Below are the code and all the weights of a small trained network. Each question names an input and a target symbol and asks about switching units off, where a switched-off unit gives its printed mean instead of its output.

import numpy as np


def w(rows, s, z=0):
    codes = np.array(rows[::2]) - 128.0
    scale = np.full(codes.shape[1], s)
    scale[-1] = z or s
    return codes * scale


def f(y):
    return y / 2 * (1 + np.tanh(0.7978845608 * (y + 0.044715 * y**3)))


def softmax(a):
    e = np.exp(a - a.max(-1, keepdims=True))
    return e / e.sum(-1, keepdims=True)


def log_softmax(a):
    a = a - a.max(-1, keepdims=True)
    return a - np.log(np.exp(a).sum(-1, keepdims=True))


def net(x, mask):
    ids = ['αγζθλξπστφψ'.index(c) for c in x.split()]
    T = len(ids)
    res = E[ids] + P[:T]
    r = res
    for j in range(2):
        rows = slice(4 * j, 4 * j + 4)
        q, k, v = (r @ M[0][rows].T for M in (Q, K, V))
        z = softmax(np.where(np.tri(T) > 0, q @ k.T / 4**0.5, -1e9)) @ v
        o = O[0][rows]
        res = res + np.where(mask[j], z, o[:, -1]) @ o[:, :-1]
    y = f(res @ A[0][:, :-1].T + A[0][:, -1])
    res = res + np.where(mask[2:10], y, B[0][:, -1]) @ B[0][:, :-1]
    return log_softmax(res[-1] @ U[:, :-1].T + U[:, -1])


Q, K, V, O, A, B = {}, {}, {}, {}, {}, {}
E = w([
[183,64,73,188],'α',
[139,68,92,183],'γ',
[201,146,131,40],'ζ',
[70,193,107,209],'θ',
[43,98,255,119],'λ',
[156,87,114,143],'ξ',
[129,197,156,177],'π',
[242,175,142,82],'σ',
[208,90,76,86],'τ',
[119,136,30,132],'φ',
[5,104,114,109],'ψ',
],0.014)
P = w([
[167,67,134,254],'0',
[152,86,146,189],'1',
[97,181,113,203],'2',
[188,11,156,124],'3',
[133,82,166,117],'4',
[142,73,152,120],'5',
[105,106,180,80],'6',
[145,70,157,87],'7',
[149,76,148,90],'8',
[126,128,134,127],'9',
],0.0052)
Q[0] = w([
[156,100,101,127],'head 1',
[122,108,155,223],'head 1',
[195,167,141,95],'head 1',
[221,230,113,45],'head 1',
[112,203,136,149],'head 2',
[187,251,120,119],'head 2',
[48,95,153,168],'head 2',
[150,124,72,44],'head 2',
],0.011)
K[0] = w([
[147,173,132,130],'head 1',
[77,127,254,128],'head 1',
[157,184,161,48],'head 1',
[175,144,89,117],'head 1',
[170,193,125,193],'head 2',
[183,162,68,205],'head 2',
[107,116,137,149],'head 2',
[137,128,102,119],'head 2',
],0.012)
V[0] = w([
[218,87,145,86],'head 1',
[149,125,126,2],'head 1',
[87,124,204,183],'head 1',
[190,142,209,101],'head 1',
[101,189,173,101],'head 2',
[84,75,140,137],'head 2',
[128,69,245,61],'head 2',
[153,194,42,73],'head 2',
],0.0095)
O[0] = w([
[191,92,77,54,102],'head 1',
[107,3,172,113,87],'head 1',
[98,189,111,244,233],'head 1',
[187,55,170,179,158],'head 1',
[119,22,148,214,154],'head 2',
[60,172,21,215,183],'head 2',
[87,201,106,168,233],'head 2',
[172,80,82,142,1],'head 2',
],0.0067,0.0097)
A[0] = w([
[157,127,30,149,122],'neuron 1',
[135,200,91,106,209],'neuron 2',
[246,130,127,48,227],'neuron 3',
[110,111,101,177,65],'neuron 4',
[120,190,181,118,178],'neuron 5',
[77,145,63,74,253],'neuron 6',
[124,89,165,106,112],'neuron 7',
[169,170,176,157,174],'neuron 8',
],0.012,0.0037)
B[0] = w([
[137,215,87,11,153],'neuron 1',
[199,59,113,205,178],'neuron 2',
[116,72,116,68,189],'neuron 3',
[76,152,220,108,206],'neuron 4',
[177,193,103,139,249],'neuron 5',
[149,113,74,254,157],'neuron 6',
[160,106,228,61,128],'neuron 7',
[149,97,231,77,217],'neuron 8',
],0.008,0.011)
U = w([
[158,109,69,118,253],'α',
[192,141,37,172,108],'γ',
[142,110,117,152,106],'ζ',
[171,76,169,168,90],'θ',
[45,228,151,71,172],'λ',
[91,121,132,104,19],'ξ',
[75,149,40,167,149],'π',
[151,68,169,125,186],'σ',
[254,169,168,148,107],'τ',
[141,210,123,61,64],'φ',
[127,88,156,158,46],'ψ',
],0.009,0.0045)

Each question gives the input, a string of symbols that net reads in full, and the target symbol t.
The units are the heads (4 rows each of Q, K, V and O) and the neurons (one row each of A and B). Each row of codes is followed by its name. A weight is (code - 128) times the scale printed after its matrix; where a second scale follows, it is the last column's (O, A, B and U).
mask holds one flag per unit, heads first, then neurons. A switched-off unit (its flag False) gives its mean, the last column of its rows in O or B, instead of its output. The means were averaged over made-up inputs and are rounded, as every weight is.
A unit's drop is (log p(t) with every unit on - log p(t) with that unit switched off) / (log p(t) with every unit on - log p(t) with every unit switched off).
The circuit of an input: a set's keep is (log p(t) with only the set's units on - log p(t) with every unit switched off) / (log p(t) with every unit on - log p(t) with every unit switched off). Starting from all 10 units, units are removed one at a time, each time the one whose removal leaves the highest keep (on an exact tie, the one counted first), for as long as the keep stays at least 0.8.
units of the circuit, in order: the units of the circuit, biggest drop first
most important unit: the unit with the biggest drop
top k neurons: the k neurons with the biggest drops, biggest first
heads that matter: for each layer, one digit per head in row order, 1 if its drop is at least 0.15 and else 0, layers parted by /
drop of u: that unit's drop, to one decimal
input λ ζ λ λ λ π λ σ, target σ: heads that matter -> 10
input λ ψ λ α, target λ: heads that matter -> 00
input θ λ ψ ξ τ ψ, target π: heads that matter -> 00
input ψ λ λ λ π λ α, target λ: top 2 neurons -> [neuron 4; neuron 1]
input λ θ γ ζ, target σ: heads that matter -> 10
input φ ξ ψ λ γ ψ ψ π ξ, target π: most important unit -> neuron 8
input λ γ ψ, target π: units of the circuit, in order -> [neuron 6; neuron 8]
input ξ φ ψ λ α λ θ π, target τ: units of the circuit, in order -> [neuron 3; head 2]
input λ λ ψ π λ λ λ λ π ξ, target λ: top 2 neurons -> [neuron 4; neuron 6]
input ψ λ ζ λ λ σ φ, target γ: heads that matter -> 00
input α φ θ, target γ: top 3 neurons -> [neuron 2; neuron 6; neuron 4]
input ψ ξ λ π φ, target γ: top 2 neurons -> [neuron 6; neuron 2]
input λ λ λ α π ψ λ γ, target λ: drop of head 1 -> 0.2
input γ λ ψ λ α π, target τ: drop of neuron 2 -> 0.2
input λ λ λ λ ψ τ, target α: drop of neuron 1 -> 0.1
input λ γ λ γ, target λ: drop of head 1 -> 0.1
input σ λ τ ψ α λ λ ζ, target σ: top neuron -> [neuron 3]
